Small tables with named rows and columns. After each table, cells are looked up by row and column.

gezog =
,rog,bilupu,dop,rikeso,kuze,baf
sovosap,7084,4258,4198,3953,7356,5624
tabefi,7112,6087,5396,4872,7832,6799
teveneb,4764,6936,3802,1767,8372,5072
niful,5191,5049,6599,6304,4791,4344

What is the rikeso of niful in gezog?
6304
What is the kuze of niful in gezog?
4791
What is the bilupu of sovosap in gezog?
4258
What is the rikeso of sovosap in gezog?
3953
What is the bilupu of niful in gezog?
5049
What is the bilupu of tabefi in gezog?
6087
What is the kuze of teveneb in gezog?
8372
What is the dop of niful in gezog?
6599
What is the dop of sovosap in gezog?
4198
What is the rikeso of teveneb in gezog?
1767

gadipi =
         kug  vit
kirufu   223   58
tofa      56  146
ziz       51   50
sove     168  116
debe     223   21
nunaraz  208  166

What is the vit of debe in gadipi? 21
What is the kug of debe in gadipi? 223
What is the vit of kirufu in gadipi? 58
What is the kug of ziz in gadipi? 51
What is the kug of sove in gadipi? 168
What is the vit of nunaraz in gadipi? 166
What is the kug of kirufu in gadipi? 223
What is the vit of ziz in gadipi? 50
What is the kug of nunaraz in gadipi? 208
What is the vit of tofa in gadipi? 146
What is the vit of sove in gadipi? 116
What is the kug of tofa in gadipi? 56
Which row has the largest vit? nunaraz

duf =
|  | fudusu | telonur | maz | nivore | tep |
|---|---|---|---|---|---|
| fub | 25.35 | 50.07 | 5.21 | 37.66 | 32.66 |
| voz | 86.01 | 43.22 | 66.15 | 0.74 | 54.53 |
| tagoz | 29.18 | 50.14 | 5.69 | 35.91 | 32.56 |
| gelo | 17.22 | 51.31 | 3.09 | 40.21 | 29.23 |
| sir | 18.81 | 49.71 | 4.50 | 41.57 | 29.40 |

fub, nivore -> 37.66
gelo, nivore -> 40.21
sir, maz -> 4.50
tagoz, tep -> 32.56
tagoz, fudusu -> 29.18
gelo, tep -> 29.23
voz, telonur -> 43.22
fub, tep -> 32.66
voz, nivore -> 0.74
gelo, telonur -> 51.31
voz, tep -> 54.53
sir, fudusu -> 18.81
fub, maz -> 5.21
tagoz, telonur -> 50.14
Row with the largest nivore: sir

Table nupusoz
columns: vof, pul, lim
tasin: [0.6, -0.4, 0.4]
gusim: [0.7, -0.8, 0.2]
kogamo: [0.8, -0.7, 0.1]
gabu: [0.6, -0.2, -0.1]
ges: [0.7, -0.4, -0.1]
sinodin: [0.4, -0.4, 0.2]
funu: [0.7, -0.2, 0.2]
tede: [0.8, -0.3, 0.3]
pef: [0.7, -0.1, 0.3]
vidadi: [0.4, -0.4, -0.1]
gozokib: [0.8, -0.7, 0.1]

lim of ges = -0.1
vof of funu = 0.7
vof of gozokib = 0.8
pul of gozokib = -0.7
vof of tasin = 0.6
vof of sinodin = 0.4
vof of vidadi = 0.4
lim of gabu = -0.1
pul of vidadi = -0.4
vof of tede = 0.8
lim of vidadi = -0.1
lim of tasin = 0.4
vof of ges = 0.7
lim of pef = 0.3
lim of gozokib = 0.1
pul of tasin = -0.4
pul of funu = -0.2
vof of gabu = 0.6
pul of pef = -0.1

